What each symbol does to the points:
vos ξ nep
vos ε kob
vos σ sev
vos π zab
vos β sif
vos θ mav
kup ξ tam
kup ε gib
kup σ maf
kup π suv
kup β gel
kup θ buk
poz ξ veb
poz ε vod
poz σ did
poz π tib
poz β mil
poz θ loz
nep ξ vod
nep ε nok
nep σ puf
nep π sif
nep β loz
nep θ zof
tof ξ voz
tof ε puv
tof σ gib
tof π mik
tof β sop
tof θ gup
bam ξ doz
bam ε par
bam σ nad
bam π gam
bam β fal
bam θ bog
muv ξ dar
muv ε tam
muv σ naf
muv π zud
muv β tef
muv θ gel
tir ξ kiz
tir ε tef
tir σ keb
tir π muv
tir β dar
tir θ tam
loz ξ zep
loz ε zif
loz σ tib
loz π nok
loz β nas
loz θ vur
pim ξ nad
pim ε fos
pim σ gek
pim π vuv
pim β rek
pim θ ven
saf ξ mav
saf ε kot
saf σ kiz
saf π zug
saf β nez
saf θ tav
ror ξ vul
ror ε naf
ror σ mol
ror π voz
ror β keb
ror θ zed
dof ξ zud
dof ε suv
dof σ puv
dof π rig
dof β kup
dof θ non
kiz ξ zab
kiz ε saf
kiz σ lig
kiz π dar
kiz β mog
kiz θ zug
sev ξ puf
sev ε vos
sev σ vik
sev π tob
sev β baz
sev θ zab
doz ξ puv
doz ε dul
doz σ kog
doz π fal
doz β gup
doz θ zik
tar ξ kir
tar ε tib
tar σ ref
tar π puf
tar β poz
tar θ nep
nad ξ kog
nad ε bam
nad σ sib
nad π rek
nad β ped
nad θ gam
gel ξ mol
gel ε roz
gel σ zud
gel π gib
gel β pez
gel θ tof
baz ξ tib
baz ε sif
baz σ gaz
baz π vos
baz β nep
baz θ kob
bep ξ nif
bep ε ged
bep σ zer
bep π sen
bep β fep
bep θ veb
tob ξ baz
tob ε zab
tob σ zos
tob π dab
tob β vos
tob θ mog
gaz ξ tar
gaz ε baz
gaz σ vur
gaz π sev
gaz β puf
gaz θ vos
rig ξ kup
rig ε non
rig σ gup
rig π tol
rig β suv
rig θ kiv
gup ξ maf
gup ε rig
gup σ mik
gup π dul
gup β dof
gup θ tol
vuv ξ rek
vuv ε ven
vuv σ ret
vuv π luk
vuv β fos
vuv θ bem
rir ξ sev
rir ε dab
rir σ vap
rir π lig
rir β tob
rir θ kiz
nif ξ gek
nif ε sas
nif σ gez
nif π fep
nif β ret
nif θ ziv
ret ξ dem
ret ε vuv
ret σ lak
ret π sas
ret β pim
ret θ luk
gez ξ bog
gez ε nif
gez σ ven
gez π det
gez β lak
gez θ fep
ded ξ par
ded ε lak
ded σ fos
ded π gez
ded β bog
ded θ nif
veb ξ ziv
veb ε nur
veb σ sen
veb π mil
veb β pav
veb θ zep
gek ξ sib
gek ε pim
gek σ bog
gek π ret
gek β dem
gek θ vuv
tav ξ fir
tav ε keb
tav σ zug
tav π ror
tav β vul
tav θ naf
pez ξ tav
pez ε voz
pez σ tam
pez π roz
pez β ror
pez θ sop
ped ξ mik
ped ε fal
ped σ kiv
ped π bam
ped β doz
ped θ par
lig ξ tob
lig ε kiz
lig σ fir
lig π nal
lig β dab
lig θ dar
res ξ vur
res ε zos
res σ kob
res π vap
res β vik
res θ rir
gam ξ fal
gam ε bog
gam σ rek
gam π ded
gam β par
gam θ lak
kir ξ ged
kir ε mil
kir σ nus
kir π poz
kir β veb
kir θ vod
mol ξ kot
mol ε ror
mol σ tef
mol π pez
mol β tav
mol θ voz
non ξ gib
non ε kog
non σ rig
non π kiv
non β buk
non θ ped
zug ξ nez
zug ε tav
zug σ dar
zug π mol
zug β kot
zug θ ror
zif ξ lil
zif ε gur
zif σ loz
zif π vur
zif β ref
zif θ gaz
vap ξ vik
vap ε rir
vap σ mav
vap π fir
vap β zos
vap θ lig
miz ξ zer
miz ε nus
miz σ nur
miz π lil
miz β gof
miz θ did
sen ξ fep
sen ε veb
sen σ gof
sen π kir
sen β ged
sen θ mil
dab ξ vos
dab ε mog
dab σ rir
dab π kiz
dab β zab
dab θ saf
sif ξ loz
sif ε zof
sif σ baz
sif π kob
sif β nok
sif θ res
bog ξ zik
bog ε gek
bog σ gam
bog π lak
bog β nog
bog θ ret
fos ξ bam
fos ε ded
fos σ pim
fos π ven
fos β gam
fos θ gez
ziv ξ vuv
ziv ε tuf
ziv σ fep
ziv π pav
ziv β luk
ziv θ mim
voz ξ keb
voz ε zed
voz σ pez
voz π sop
voz β naf
voz θ maf
mog ξ kob
mog ε nez
mog σ dab
mog π saf
mog β mav
mog θ kot
luk ξ fos
luk ε bem
luk σ sas
luk π tuf
luk β ven
luk θ zer
nez ξ res
nez ε fir
nez σ mog
nez π kot
nez β vap
nez θ vul
zer ξ gez
zer ε bep
zer σ tuf
zer π gof
zer β det
zer θ sen
sas ξ pim
sas ε luk
sas σ nif
sas π ziv
sas β vuv
sas θ tuf
mil ξ pav
mil ε zep
mil σ kir
mil π vod
mil β nur
mil θ nas
gof ξ det
gof ε sen
gof σ mim
gof π nus
gof β bep
gof θ kir
ged ξ sas
ged ε pav
ged σ bep
ged π veb
ged β ziv
ged θ nur
sib ξ non
sib ε nad
sib σ zik
sib π dem
sib β kiv
sib θ rek
tib ξ mil
tib ε loz
tib σ tar
tib π nep
tib β vod
tib θ nok
tol ξ suv
tol ε kiv
tol σ dul
tol π sib
tol β non
tol θ nad
vul ξ rir
vul ε nal
vul σ kot
vul π keb
vul β lig
vul θ tir
vik ξ gur
vik ε sev
vik σ zof
vik π zos
vik β gaz
vik θ tob
bem ξ ded
bem ε det
bem σ luk
bem π zer
bem β gez
bem θ bep
kob ξ nok
kob ε res
kob σ vos
kob π mav
kob β zof
kob θ vap
rek ξ ped
rek ε gam
rek σ dem
rek π fos
rek β bam
rek θ ded
nur ξ tuf
nur ε miz
nur σ veb
nur π zep
nur β mim
nur θ lil
tef ξ saf
tef ε mol
tef σ tir
tef π tam
tef β zug
tef θ pez
fep ξ ret
fep ε ziv
fep σ det
fep π ged
fep β sas
fep θ pav
det ξ lak
det ε fep
det σ bem
det π bep
det β nif
det θ ged
kot ξ vap
kot ε vul
kot σ saf
kot π tav
kot β fir
kot θ keb
nok ξ nas
nok ε vur
nok σ nep
nok π zof
nok β zif
nok θ vik
ref ξ nus
ref ε tar
ref σ nas
ref π gur
ref β did
ref θ puf
kiv ξ buk
kiv ε ped
kiv σ tol
kiv π nad
kiv β kog
kiv θ bam
zed ξ tir
zed ε zud
zed σ voz
zed π maf
zed β muv
zed θ kup
mav ξ zof
mav ε vap
mav σ zab
mav π nez
mav β res
mav θ fir
fal ξ gup
fal ε zik
fal σ ped
fal π par
fal β dul
fal θ nog
lil ξ gof
lil ε did
lil σ zep
lil π ref
lil β nus
lil θ tar
mim ξ bem
mim ε gof
mim σ pav
mim π miz
mim β zer
mim θ nus
zab ξ sif
zab ε mav
zab σ tob
zab π mog
zab β kob
zab θ nez
zud ξ tef
zud ε gel
zud σ zed
zud π kup
zud β tam
zud θ gib
dem ξ kiv
dem ε rek
dem σ nog
dem π pim
dem β nad
dem θ fos
gur ξ did
gur ε puf
gur σ zif
gur π gaz
gur β tar
gur θ baz
zep ξ mim
zep ε lil
zep σ mil
zep π nas
zep β miz
zep θ ref
zof ξ zif
zof ε vik
zof σ sif
zof π res
zof β vur
zof θ zos
kog ξ tof
kog ε doz
kog σ non
kog π ped
kog β mik
kog θ fal
nus ξ bep
nus ε kir
nus σ miz
nus π did
nus β sen
nus θ poz
nog ξ tol
nog ε dem
nog σ par
nog π gek
nog β sib
nog θ pim
vod ξ nur
vod ε nas
vod σ poz
vod π loz
vod β zep
vod θ zif
sop ξ naf
sop ε maf
sop σ roz
sop π puv
sop β zed
sop θ dof
nal ξ dab
nal ε dar
nal σ vul
nal π tir
nal β kiz
nal θ tef
zik ξ rig
zik ε sib
zik σ fal
zik π nog
zik β tol
zik θ dem
naf ξ nal
naf ε muv
naf σ ror
naf π zed
naf β tir
naf θ zud
par ξ dul
par ε nog
par σ bam
par π bog
par β zik
par θ gek
ven ξ gam
ven ε gez
ven σ vuv
ven π bem
ven β ded
ven θ det
buk ξ roz
buk ε mik
buk σ suv
buk π kog
buk β tof
buk θ doz
gib ξ pez
gib ε tof
gib σ kup
gib π buk
gib β roz
gib θ mik
suv ξ gel
suv ε buk
suv σ dof
suv π non
suv β gib
suv θ kog
nas ξ miz
nas ε ref
nas σ vod
nas π zif
nas β lil
nas θ gur
roz ξ ror
roz ε sop
roz σ gel
roz π tof
roz β voz
roz θ puv
dar ξ mog
dar ε zug
dar σ nal
dar π tef
dar β saf
dar θ mol
did ξ sen
did ε poz
did σ lil
did π tar
did β kir
did θ tib
keb ξ lig
keb ε tir
keb σ tav
keb π naf
keb β nal
keb θ muv
pav ξ luk
pav ε mim
pav σ ged
pav π nur
pav β tuf
pav θ miz
puf ξ poz
puf ε nep
puf σ gur
puf π baz
puf β tib
puf θ sif
maf ξ muv
maf ε kup
maf σ sop
maf π dof
maf β zud
maf θ suv
vur ξ ref
vur ε gaz
vur σ nok
vur π vik
vur β gur
vur θ sev
dul ξ dof
dul ε tol
dul σ doz
dul π zik
dul β rig
dul θ sib
lak ξ nog
lak ε ret
lak σ ded
lak π nif
lak β gek
lak θ sas
mik ξ sop
mik ε gup
mik σ buk
mik π doz
mik β puv
mik θ dul
zos ξ gaz
zos ε tob
zos σ res
zos π rir
zos β sev
zos θ dab
tuf ξ ven
tuf ε zer
tuf σ ziv
tuf π mim
tuf β bem
tuf θ gof
tam ξ zug
tam ε pez
tam σ muv
tam π gel
tam β mol
tam θ roz
puv ξ zed
puv ε dof
puv σ tof
puv π gup
puv β maf
puv θ rig
fir ξ zos
fir ε lig
fir σ nez
fir π vul
fir β rir
fir θ nal

The rows follow the links: the fewer symbols apart two points are, the more alike their rows tend to be.

Each row is also shifted at random along 6 hidden directions that mean nothing.

Some points, each with a row of numbers:
ret: 66,71,-43,148,-126,-386,-280,-206,-131,3,431,462,126,202,125,-38,290,-74,6,-151,21,24,336,-66,-274
non: 179,102,47,111,-132,-157,-55,122,127,-165,-190,-411,335,95,207,-235,-159,257,-45,401,66,61,-203,49,203
fal: 81,181,145,-87,-202,43,234,153,96,-33,135,-371,696,49,223,-295,231,-80,-101,-164,-10,-89,-268,-79,221
kup: 186,-44,-64,164,67,27,-174,64,-147,-136,85,748,54,5,18,-104,92,51,197,-323,22,147,-48,121,-47
kob: 80,-244,83,77,-37,-225,-80,-64,-47,180,-100,274,-105,-138,-221,201,-209,158,-14,-80,37,41,-27,212,-161
vos: -18,-166,136,-59,-85,-25,102,57,77,152,-335,-28,-64,-176,-177,144,-302,179,-121,378,-2,-11,-87,106,-18
lil: -160,-65,-169,-211,95,59,57,-155,21,101,-23,414,-128,-4,-60,149,-98,-6,-78,249,94,-100,151,-98,-82
maf: -5,77,-25,7,160,393,129,190,98,-208,-547,-77,-309,-54,78,-119,-80,-37,187,-209,-10,66,-216,-6,230
gel: 120,-106,1,222,109,-72,-45,153,78,-138,-244,239,203,-11,-48,-128,-188,113,169,-193,14,94,-273,192,117
dul: 105,223,73,-63,-189,172,73,147,8,-163,-183,-233,76,39,268,-226,210,96,-73,487,-2,62,-13,-122,120
did: 118,-352,-95,135,96,-699,-46,-354,-73,187,6,265,127,69,-176,153,380,88,26,-253,229,-8,15,271,-339
sas: -89,96,21,28,-129,-299,3,-48,129,6,180,-234,441,170,104,-111,69,-36,-152,400,-19,-100,114,-125,-25
ped: 37,326,70,-186,-184,351,141,157,4,-125,132,-464,198,40,305,-237,206,-65,-100,170,-50,-31,-55,-223,232
kot: -67,-21,242,-78,-27,422,349,297,-45,17,-141,-341,-36,-239,-171,-32,345,-169,-6,85,-222,32,-154,4,66
buk: 166,157,-134,94,30,146,-300,15,-112,-232,-14,125,-371,85,205,-75,-131,161,129,79,47,163,102,-25,67
zep: -15,59,-285,-137,205,-19,-192,-352,-237,75,813,-766,-349,138,28,211,210,-125,-18,-340,87,-71,217,-76,-37
par: 29,246,-11,9,-271,-101,-289,96,148,-94,339,219,590,172,264,-188,-707,242,-197,644,-12,-48,80,-174,189
kog: 289,233,-20,-18,-158,88,-183,-5,-358,-104,946,-311,294,107,253,-192,603,-36,-19,-174,-26,96,84,-64,16
nez: -143,-27,102,-73,48,397,91,213,78,62,-96,42,-127,-200,-180,106,-518,-65,13,-167,-154,-39,-139,-4,164
rek: -106,107,166,-36,-177,-71,298,140,362,-26,-656,96,449,42,171,-234,-128,-54,-76,22,26,-131,-210,-100,145
voz: 158,-44,101,150,11,120,79,168,-173,-198,-400,-76,-368,-87,-23,-108,682,67,129,462,-74,248,31,104,-129
roz: 95,-37,6,81,-13,201,-44,206,-93,-157,-157,1007,70,-77,-18,-131,73,104,111,297,-50,160,14,41,-57
luk: -197,70,0,-62,-52,-57,129,-48,130,13,-207,470,104,88,70,-61,152,-179,-43,113,-14,-99,180,-179,-120
mik: 35,224,52,-220,-134,495,203,281,-40,-98,333,237,575,-47,185,-284,147,-84,-66,85,-83,-32,-174,-169,251
rig: 9,141,138,-205,-84,474,464,245,34,-92,-407,289,216,-112,160,-274,555,-206,44,-250,-28,-19,-239,-114,135
zif: -93,-6,-107,-318,74,263,109,-121,-95,182,431,-183,-50,-84,-68,178,-62,-98,-107,-213,44,-141,-2,-86,62
ror: -65,-146,10,209,209,139,-6,199,203,-142,-835,575,-337,-108,-158,9,-539,75,250,-166,-33,99,-191,150,91
pez: 265,-138,28,410,50,-446,-258,94,-2,-160,73,-654,263,78,-64,-109,-122,314,79,308,0,178,-222,307,83
vur: -68,-123,24,-239,-21,99,179,-12,30,247,246,112,342,-147,-156,131,-259,-6,-147,-158,31,-158,-173,30,74
dof: 193,122,-67,55,-67,97,-224,124,-132,-159,487,206,339,62,147,-175,-96,154,9,196,-16,102,-32,-6,128
kiz: -133,8,163,-86,-21,455,165,299,47,0,-189,-40,-121,-218,-157,35,-262,-27,-39,325,-205,17,-76,-44,128
tef: 177,-202,114,360,97,-251,-50,79,-60,-119,-424,-351,-299,-53,-157,-8,318,113,196,16,-37,218,-114,293,-116
pim: 226,-46,69,313,-245,-819,-280,-164,-40,44,495,179,769,235,105,-154,235,104,-70,-68,69,18,77,127,-222
tof: 253,44,-197,265,95,-94,-536,-63,-193,-225,235,351,-326,129,121,-16,-255,240,201,-75,68,222,138,105,-24
nus: 16,-145,-143,41,134,-487,-29,-298,-20,127,380,-528,231,146,-66,89,243,-31,-34,-242,143,-102,-26,106,-90
tib: -124,-4,-161,-268,122,228,38,-161,-35,112,47,-151,-429,-52,-41,222,-177,-7,-68,52,82,-89,105,-93,19
puf: 18,-84,-73,-173,-27,-37,-74,-125,-104,186,516,-69,150,-53,-96,174,-209,127,-172,207,59,-78,40,15,-14

In each set, the symbols that take the first to the second take the third to the fourth, perhaps in another order. Give the fourth.
Answers are names.
-113,138,-190,-35,95,-32,-173,-258,-133,-35,325,-137,-456,177,103,100,315,-189,23,-48,10,-19,417,-194,-179
: 193,35,55,288,-210,-657,-273,-194,-60,-71,-37,-187,-10,227,181,-90,408,152,-34,350,75,122,271,51,-283
:: 8,55,89,86,-188,-317,3,-19,129,17,-37,422,516,124,133,-168,41,-40,-51,-121,31,-65,3,-43,-69
: dul

187,20,5,127,73,111,-38,113,-192,-152,258,-296,19,-5,20,-124,425,-25,139,-193,-55,142,-114,102,54
: 265,-34,58,276,-30,-196,-154,124,-131,-223,-92,-618,-83,36,30,-138,357,287,45,751,-30,254,-22,179,-19
:: -107,-73,-151,1,134,-203,-4,-274,-74,75,114,557,-128,107,-36,90,427,-250,92,-495,78,-63,235,-48,-283
: bep

0,65,4,94,-91,-222,-81,-183,-95,-30,-154,555,-288,129,125,-21,562,-160,70,-155,26,56,363,-94,-345
: -132,114,121,-71,-134,-84,281,49,202,54,-18,20,620,80,117,-195,191,-255,-81,-316,-31,-181,-117,-136,66
:: -33,-184,162,1,13,77,157,76,33,151,-299,118,-133,-211,-235,136,-127,-37,34,-345,-52,-6,-159,141,-37
: zab

31,-28,-11,-146,-76,149,-136,-73,-202,117,251,-23,-410,-120,-89,230,-107,152,-130,461,-20,53,234,-23,-121
: 138,-162,26,254,21,-312,-376,-81,-68,58,96,-421,-347,-37,-172,225,-499,268,26,48,-6,118,34,236,-64
:: 144,-199,157,301,-11,-275,-141,35,-76,-29,-419,-437,-507,-96,-188,127,92,220,71,379,-57,216,46,258,-183
: tir

96,-96,21,206,44,-55,-55,212,125,-167,-400,382,205,-22,-32,-143,-317,223,107,296,2,114,-215,153,111
: 25,-32,14,124,99,193,35,213,88,-205,-624,298,-224,-67,-17,-103,-141,115,160,235,-27,138,-131,74,95
:: -48,-37,-94,-207,-8,-17,16,-119,-18,114,190,-375,-20,-14,-37,139,-122,157,-206,643,71,-70,81,-50,12
: ref

-147,-123,-33,-219,51,103,155,-24,187,178,-279,107,10,-126,-131,169,-597,100,-114,76,87,-148,-158,9,123
: -164,96,-12,-402,-16,629,124,66,-93,158,350,-1,-219,-201,-74,189,-304,-100,-147,36,-92,-111,62,-192,134
:: -106,-19,-188,-196,84,-34,-81,-133,85,141,488,-320,266,48,-45,140,-606,115,-178,203,90,-176,-46,-53,178
: gur

-245,58,-157,-151,118,38,78,-120,139,26,-5,-37,-33,100,24,53,-126,-135,-60,129,31,-152,122,-179,32
: -264,108,-39,-98,-2,23,117,-9,239,42,-30,476,363,102,70,-75,-269,-234,-42,-245,-19,-200,28,-207,65
:: 129,8,-24,166,153,115,-142,111,-156,-94,601,-537,128,-6,-73,-47,38,-79,148,-521,-114,76,-183,127,164
: kot

135,-119,123,243,19,-100,-100,117,-126,-50,90,-454,-96,-76,-166,23,158,84,73,125,-123,157,-56,195,-50
: 53,-166,135,166,51,37,-10,88,-119,23,-186,200,-323,-163,-223,103,157,-33,142,-234,-109,135,-6,174,-153
:: 133,-95,94,206,12,-27,-15,208,-59,-124,-45,-9,170,-63,-98,-114,153,116,76,304,-93,153,-128,158,8
: tef

349,48,84,235,-244,-480,-210,-81,-169,-126,24,-194,94,150,226,-181,598,233,-20,380,92,196,127,108,-203
: 180,85,69,83,-112,-118,17,-103,-142,-76,-229,229,-226,71,203,-121,741,-115,128,-497,76,103,107,2,-208
:: 124,-99,-15,295,118,-100,-273,100,-55,-120,112,-37,-54,0,-125,6,-286,144,153,-41,-71,154,-76,194,38
: muv

-40,-72,219,-239,-205,190,293,183,-1,201,152,-213,413,-227,-154,37,-9,66,-267,563,-104,-81,-138,-8,63
: -36,-232,-47,55,6,-382,-174,-67,314,126,-504,36,23,-33,-148,201,-1155,482,-145,644,158,-57,-134,175,97
:: -127,-176,233,-143,1,136,464,160,249,210,-538,-356,190,-249,-221,69,-231,-73,-65,-328,-26,-151,-441,118,178
: baz

153,-249,-121,97,184,-434,-186,-361,-133,232,401,-483,-154,19,-169,278,-63,14,92,-1063,188,-46,-134,286,-88
: -276,66,-251,-213,215,173,13,-161,126,50,110,63,-160,83,7,134,-405,-147,-22,-153,59,-187,98,-191,107
:: -4,82,-55,-18,105,487,-35,223,-96,-150,195,476,-8,-78,-9,-86,-119,-71,134,-144,-121,74,-57,-55,144
: lig

-153,-48,-23,-351,36,256,397,-79,-45,136,-210,23,-205,-118,-62,99,533,-142,-113,269,50,-97,77,-119,-111
: 61,-119,171,-62,-122,-96,128,40,-16,158,29,-764,79,-141,-142,102,16,152,-180,400,-29,-11,-128,117,18
:: 34,269,5,-71,-160,123,-78,-15,-76,-65,323,51,82,111,262,-135,183,-128,-32,-191,-28,-19,155,-198,18
: det

-143,-25,-166,-104,169,-37,75,-253,-57,57,13,84,-331,80,-14,120,414,-227,52,-278,78,-73,206,-93,-184
: -124,5,-126,22,112,-184,-22,-246,-14,14,-58,210,-286,141,29,70,344,-211,77,-286,59,-45,262,-87,-224
:: -244,142,-171,48,171,-57,-135,-166,284,-60,-353,-25,-373,195,134,58,-605,-157,110,-516,61,-134,101,-160,107
: fos

-74,-233,110,-251,-17,9,499,-36,43,248,-361,252,199,-196,-184,77,457,-96,-102,-81,91,-125,-185,73,-122
: -165,-39,-248,-262,211,246,3,-245,-103,139,220,595,-381,-24,-70,239,-49,-186,47,-514,99,-114,178,-111,-99
:: -9,-98,134,86,134,212,164,158,-41,20,-26,-287,-87,-163,-201,26,155,-206,165,-692,-141,29,-236,135,72
: nez

-3,-61,-146,109,22,-472,-221,-276,-88,36,350,130,56,196,2,62,253,12,-35,223,76,-4,305,-7,-267
: -111,10,-217,-182,47,-17,-133,-172,-60,87,559,164,118,83,-17,124,-201,48,-154,434,52,-98,221,-132,-39
:: -121,169,-11,-60,-79,107,15,-111,-76,-64,-264,553,-496,82,162,-8,519,-225,40,56,-29,32,436,-243,-281
: tuf

64,70,87,118,-157,-278,-1,-78,49,-60,-409,185,-71,113,181,-120,364,-27,32,-51,61,44,129,-31,-174
: 130,-38,15,185,13,-97,-49,194,149,-179,-333,26,300,21,44,-189,-318,255,62,327,31,89,-268,139,193
:: 256,20,118,146,-182,-237,16,191,31,-155,-14,-454,612,56,137,-292,192,294,-92,702,21,105,-234,119,135
: vul

178,314,-119,8,-103,109,-378,-97,-241,-150,620,-183,-219,172,321,-76,79,14,27,-157,10,91,260,-156,27
: -209,183,-76,-141,-33,141,11,-65,14,14,286,498,96,109,111,-32,67,-269,-42,-122,-60,-120,266,-277,-65
:: -141,146,-305,12,131,-20,-422,-310,-105,-127,-22,177,-986,204,127,213,-112,36,40,542,48,81,654,-229,-242
: loz

-77,62,-29,94,-27,-330,-51,-161,76,-40,-134,-284,-98,183,105,-25,227,-57,-31,213,30,-25,213,-86,-136
: 128,200,-59,46,-64,94,-195,27,-8,-211,-220,-52,-302,98,266,-117,-118,162,54,219,59,118,81,-75,86
:: -223,89,8,-91,6,-24,232,-48,177,16,-237,-37,91,93,69,-65,207,-250,-36,-76,-10,-146,62,-177,-19
: dul

98,38,71,79,-34,191,31,272,-44,-193,-89,-206,92,-54,13,-169,134,148,3,704,-110,147,-85,31,112
: -42,-58,191,11,-83,242,100,281,-5,11,-58,82,91,-195,-181,2,-128,48,-59,480,-196,62,-57,33,33
:: 74,116,111,-111,-59,367,324,264,-24,-134,-112,-144,306,-80,118,-269,476,-82,16,57,-57,32,-251,-46,184
: tef

